Here is a tiny trained network, its code and every weight. The questions are about switching its units off for an input and a class, where a switched-off unit gives its printed mean instead of its output.

import numpy as np


def w(rows, s, z=0):
    codes = np.array(rows[::2]) - 128.0
    scale = np.full(codes.shape[1], s)
    scale[-1] = z or s
    return codes * scale


def norm(h):
    return h / np.sqrt((h * h).mean(-1, keepdims=True) + 1e-5)


def f(y):
    return y / 2 * (1 + np.tanh(0.7978845608 * (y + 0.044715 * y**3)))


def log_softmax(a):
    a = a - a.max(-1, keepdims=True)
    return a - np.log(np.exp(a).sum(-1, keepdims=True))


def net(x, mask):
    res = np.array(x, float).reshape(1, 3) / 4 @ E
    u = 0
    for l in range(3):
        y = f(norm(res) @ A[l][:, :-1].T + A[l][:, -1])
        res = res + np.where(mask[u : u + 6], y, B[l][:, -1]) @ B[l][:, :-1]
        u += 6
    return log_softmax(norm(res)[-1] @ U[:, :-1].T + U[:, -1])


A, B = {}, {}
E = w([
[82,218,9,127,139,113,38,136],'x0',
[163,161,63,142,162,143,188,224],'x1',
[178,1,70,158,137,153,198,133],'x2',
],0.0087)
A[0] = w([
[162,146,130,211,224,126,63,109,118],'0.n1',
[131,121,254,137,147,110,162,17,64],'0.n2',
[196,216,161,109,171,144,176,215,4],'0.n3',
[202,107,129,149,156,143,202,213,25],'0.n4',
[168,26,136,189,178,158,159,136,34],'0.n5',
[160,153,114,146,148,163,213,87,48],'0.n6',
],0.0068,0.0028)
B[0] = w([
[210,216,167,116,127,193,80,100,145],'0.n1',
[49,122,152,38,92,226,73,121,253],'0.n2',
[88,180,182,219,254,153,139,105,206],'0.n3',
[131,30,102,212,177,109,116,176,225],'0.n4',
[212,108,98,57,65,88,171,200,215],'0.n5',
[166,93,106,100,177,93,134,130,137],'0.n6',
],0.0074,0.0044)
A[1] = w([
[113,140,80,176,154,174,51,102,133],'1.n1',
[124,74,192,31,51,119,106,130,4],'1.n2',
[128,98,253,103,123,165,123,97,64],'1.n3',
[55,105,130,105,206,222,137,126,48],'1.n4',
[85,190,220,131,111,85,116,120,140],'1.n5',
[119,52,214,116,3,121,136,34,30],'1.n6',
],0.0072,0.0029)
B[1] = w([
[58,216,100,40,112,139,181,51,222],'1.n1',
[28,134,133,177,84,158,67,44,220],'1.n2',
[32,149,211,2,185,137,73,105,223],'1.n3',
[112,138,132,100,171,37,200,102,154],'1.n4',
[194,24,59,86,96,67,219,119,235],'1.n5',
[85,105,176,54,41,245,97,2,253],'1.n6',
],0.0069,0.0044)
A[2] = w([
[115,180,128,44,206,138,83,122,73],'2.n1',
[107,177,82,125,120,123,75,171,108],'2.n2',
[183,6,95,157,62,43,114,132,155],'2.n3',
[132,231,44,189,97,68,88,44,69],'2.n4',
[201,185,113,239,208,124,168,180,33],'2.n5',
[137,215,2,123,138,49,104,21,4],'2.n6',
],0.0079,0.0028)
B[2] = w([
[195,120,76,134,161,157,118,205,196],'2.n1',
[2,185,132,172,125,110,172,97,172],'2.n2',
[202,177,132,80,96,129,117,234,186],'2.n3',
[134,221,32,140,56,155,177,243,234],'2.n4',
[125,113,145,192,78,131,37,11,219],'2.n5',
[19,221,77,124,48,51,125,228,254],'2.n6',
],0.0093,0.0069)
U = w([
[97,117,162,40,64,170,51,43,137],'0',
[114,144,195,83,240,103,144,138,4],'1',
[249,67,104,125,107,128,115,202,131],'2',
[135,132,144,255,212,101,99,95,73],'3',
[81,208,75,122,80,100,102,170,227],'4',
],0.017,0.0034)

Each question gives the input, the list of numbers given to net, and the class t.
The units are the neurons (one row each of A and B). Each row of codes is followed by its name. A weight is (code - 128) times the scale printed after its matrix; where a second scale follows, it is the last column's (A, B and U).
mask holds one flag per neuron, layer by layer. A switched-off neuron (its flag False) gives its mean, the last column of its row in B, instead of its output. The means were averaged over made-up inputs and are rounded, as every weight is.
A unit's drop is (log p(t) with every unit on - log p(t) with that unit switched off) / (log p(t) with every unit on - log p(t) with every unit switched off).
unit that matters most: the unit with the biggest drop
k most important neurons: the k neurons with the biggest drops, biggest first
top k neurons in layer l: the k neurons of layer l with the biggest drops, biggest first
drop of u: that unit's drop, to one decimal
input [-2,-3,6], class 2: unit that matters most	0.n5
input [-5,7,1], class 2: 2 most important neurons	[0.n5; 2.n3]
input [-8,8,-2], class 3: 3 most important neurons	[0.n3; 2.n5; 1.n5]
input [2,-4,6], class 2: 2 most important neurons	[0.n2; 0.n5]
input [-7,7,-8], class 3: top 2 neurons in layer 1	[1.n6; 1.n1]
input [-8,7,-7], class 3: 2 most important neurons	[0.n3; 0.n4]
input [-3,4,0], class 3: 3 most important neurons	[0.n3; 2.n5; 1.n5]
input [-8,7,-5], class 3: top 2 neurons in layer 0	[0.n4; 0.n3]
input [-1,4,0], class 3: drop of 0.n3	0.2
input [-3,4,2], class 2: drop of 1.n6	0.0
input [-2,1,-2], class 1: drop of 0.n3	0.1
input [-7,2,-4], class 0: drop of 0.n2	1.8
